Below are the code and all the weights of a small trained network. Each question names an input and a target symbol and asks about switching units off, where a switched-off unit gives its printed mean instead of its output.

import numpy as np


def w(rows, s, z=0):
    codes = np.array(rows[::2]) - 128.0
    scale = np.full(codes.shape[1], s)
    scale[-1] = z or s
    return codes * scale


def norm(h):
    return h / np.sqrt((h * h).mean(-1, keepdims=True) + 1e-5)


def f(y):
    return np.maximum(y, 0)


def softmax(a):
    e = np.exp(a - a.max(-1, keepdims=True))
    return e / e.sum(-1, keepdims=True)


def log_softmax(a):
    a = a - a.max(-1, keepdims=True)
    return a - np.log(np.exp(a).sum(-1, keepdims=True))


def net(x, mask):
    ids = ['ΛΞΠαβγδσ'.index(c) for c in x.split()]
    T = len(ids)
    res = E[ids] + P[:T]
    u = 0
    for l in range(2):
        q, k, v = (norm(res) @ M[l].T for M in (Q, K, V))
        z = softmax(np.where(np.tri(T) > 0, q @ k.T / 3**0.5, -1e9)) @ v
        res = res + np.where(mask[u], z, O[l][:, -1]) @ O[l][:, :-1]
        u += 1
        y = f(norm(res) @ A[l][:, :-1].T + A[l][:, -1])
        res = res + np.where(mask[u : u + 4], y, B[l][:, -1]) @ B[l][:, :-1]
        u += 4
    return log_softmax(norm(res)[-1] @ U[:, :-1].T + U[:, -1])


Q, K, V, O, A, B = {}, {}, {}, {}, {}, {}
E = w([
[242,170,174,117,145],'Λ',
[150,97,193,111,12],'Ξ',
[103,56,125,111,21],'Π',
[109,96,86,117,86],'α',
[253,148,222,106,104],'β',
[215,142,109,128,167],'γ',
[211,171,185,147,69],'δ',
[223,37,164,70,156],'σ',
],0.011)
P = w([
[82,128,170,156,191],'0',
[211,119,232,187,110],'1',
[145,150,70,84,100],'2',
[190,121,236,192,119],'3',
[83,153,119,101,162],'4',
[250,120,129,146,25],'5',
[131,169,50,59,95],'6',
[222,89,228,220,100],'7',
[96,143,128,88,163],'8',
[247,61,123,121,40],'9',
],0.017)
Q[0] = w([
[74,99,253,165,186],'L0H0',
[180,108,136,63,61],'L0H0',
[37,125,158,151,159],'L0H0',
],0.018)
K[0] = w([
[90,94,202,174,197],'L0H0',
[92,151,110,2,87],'L0H0',
[93,67,131,247,116],'L0H0',
],0.018)
V[0] = w([
[168,103,124,73,255],'L0H0',
[150,216,253,20,102],'L0H0',
[175,180,90,211,61],'L0H0',
],0.0081)
O[0] = w([
[254,174,53,70,109,217],'L0H0',
[108,186,242,44,134,253],'L0H0',
[106,143,213,167,247,78],'L0H0',
],0.0092,0.006)
A[0] = w([
[146,106,131,152,127,141],'L0N0',
[136,134,127,117,192,147],'L0N1',
[145,125,81,132,252,79],'L0N2',
[153,100,145,152,69,2],'L0N3',
],0.02,0.0083)
B[0] = w([
[135,160,107,158,145,232],'L0N0',
[153,192,106,84,136,220],'L0N1',
[194,128,119,92,7,181],'L0N2',
[207,181,136,131,203,255],'L0N3',
],0.018,0.0035)
Q[1] = w([
[200,67,139,126,203],'L1H0',
[122,182,91,7,37],'L1H0',
[135,131,61,151,165],'L1H0',
],0.021)
K[1] = w([
[115,251,105,138,67],'L1H0',
[246,75,132,43,214],'L1H0',
[146,110,74,161,103],'L1H0',
],0.018)
V[1] = w([
[169,40,124,63,195],'L1H0',
[145,58,211,152,55],'L1H0',
[172,237,159,174,7],'L1H0',
],0.014)
O[1] = w([
[75,98,68,23,80,163],'L1H0',
[144,7,92,105,128,124],'L1H0',
[103,123,95,230,124,249],'L1H0',
],0.016,0.011)
A[1] = w([
[155,126,157,164,106,10],'L1N0',
[84,96,165,133,75,2],'L1N1',
[58,113,88,3,108,118],'L1N2',
[145,136,152,108,71,129],'L1N3',
],0.029,0.0082)
B[1] = w([
[72,117,117,89,123,173],'L1N0',
[202,108,168,89,147,139],'L1N1',
[2,99,90,79,108,254],'L1N2',
[128,96,120,132,104,195],'L1N3',
],0.032,0.016)
U = w([
[182,225,101,47,180,193],'Λ',
[201,96,126,62,195,186],'Ξ',
[128,2,134,216,121,62],'Π',
[123,124,51,247,153,148],'α',
[131,190,165,122,7,2],'β',
[224,103,14,98,55,41],'γ',
[76,142,187,194,146,114],'δ',
[76,93,93,75,87,181],'σ',
],0.012,0.0058)

Each question gives the input, a string of symbols that net reads in full, and the target symbol t.
The units are the heads (3 rows each of Q, K, V and O) and the neurons (one row each of A and B). Each row of codes is followed by its name. A weight is (code - 128) times the scale printed after its matrix; where a second scale follows, it is the last column's (O, A, B and U).
mask holds one flag per unit, layer by layer, with each layer's heads first. A switched-off unit (its flag False) gives its mean, the last column of its rows in O or B, instead of its output. The means were averaged over made-up inputs and are rounded, as every weight is.
A unit's drop is (log p(t) with every unit on - log p(t) with that unit switched off) / (log p(t) with every unit on - log p(t) with every unit switched off).
The circuit of an input: a set's keep is (log p(t) with only the set's units on - log p(t) with every unit switched off) / (log p(t) with every unit on - log p(t) with every unit switched off). Starting from all 10 units, units are removed one at a time, each time the one whose removal leaves the highest keep (on an exact tie, the one counted first), for as long as the keep stays at least 0.8.
units of the circuit, in order: the units of the circuit, biggest drop first
top k neurons: the k neurons with the biggest drops, biggest first
top k neurons in layer l: the k neurons of layer l with the biggest drops, biggest first
input Ξ β α γ γ σ Ξ γ, target α: units of the circuit, in order => [L1H0, L1N2]
input σ α γ Ξ σ Ξ δ Λ Λ Λ, target δ: units of the circuit, in order => [L0H0, L1H0, L1N2]
input Ξ σ σ σ Π Π, target γ: units of the circuit, in order => [L1N2]
input Λ σ α α γ Λ σ Ξ, target α: top 2 neurons => [L0N3, L0N2]
input γ γ Λ β, target α: units of the circuit, in order => [L1H0, L1N2, L0N2]
input σ Λ σ γ Π α Ξ Π, target Ξ: top 2 neurons in layer 1 => [L1N2, L1N3]
input γ Π δ δ β, target β: units of the circuit, in order => [L1H0, L1N2, L0N3]
input σ σ σ Π, target γ: units of the circuit, in order => [L0H0, L1N2]
input α Π Π δ Ξ Π γ, target γ: units of the circuit, in order => [L1N2, L0H0]
input Π δ σ γ, target Ξ: top 3 neurons => [L1N2, L0N2, L0N1]
input σ γ σ β σ σ γ γ γ β, target α: top 3 neurons in layer 0 => [L0N2, L0N1, L0N3]
input σ Ξ Λ Λ, target γ: units of the circuit, in order => [L0H0, L1N2]
input γ γ Π Ξ β β Λ, target Λ: units of the circuit, in order => [L0H0, L1N2]
input δ Λ δ σ, target δ: units of the circuit, in order => [L1H0, L1N2, L0H0, L1N0]
input Λ Π γ σ σ Π γ γ σ σ, target α: top 2 neurons in layer 1 => [L1N2, L1N3]
input Λ σ γ γ Λ σ, target α: top 2 neurons => [L1N2, L0N2]
input Λ δ Λ γ σ Λ, target β: top neuron in layer 1 => [L1N2]
input γ β α, target α: top 2 neurons => [L0N3, L1N2]
input α α σ γ, target Λ: top 2 neurons => [L1N2, L0N3]
input σ Λ Ξ Ξ δ Λ, target Π: top 3 neurons => [L1N2, L0N1, L0N3]
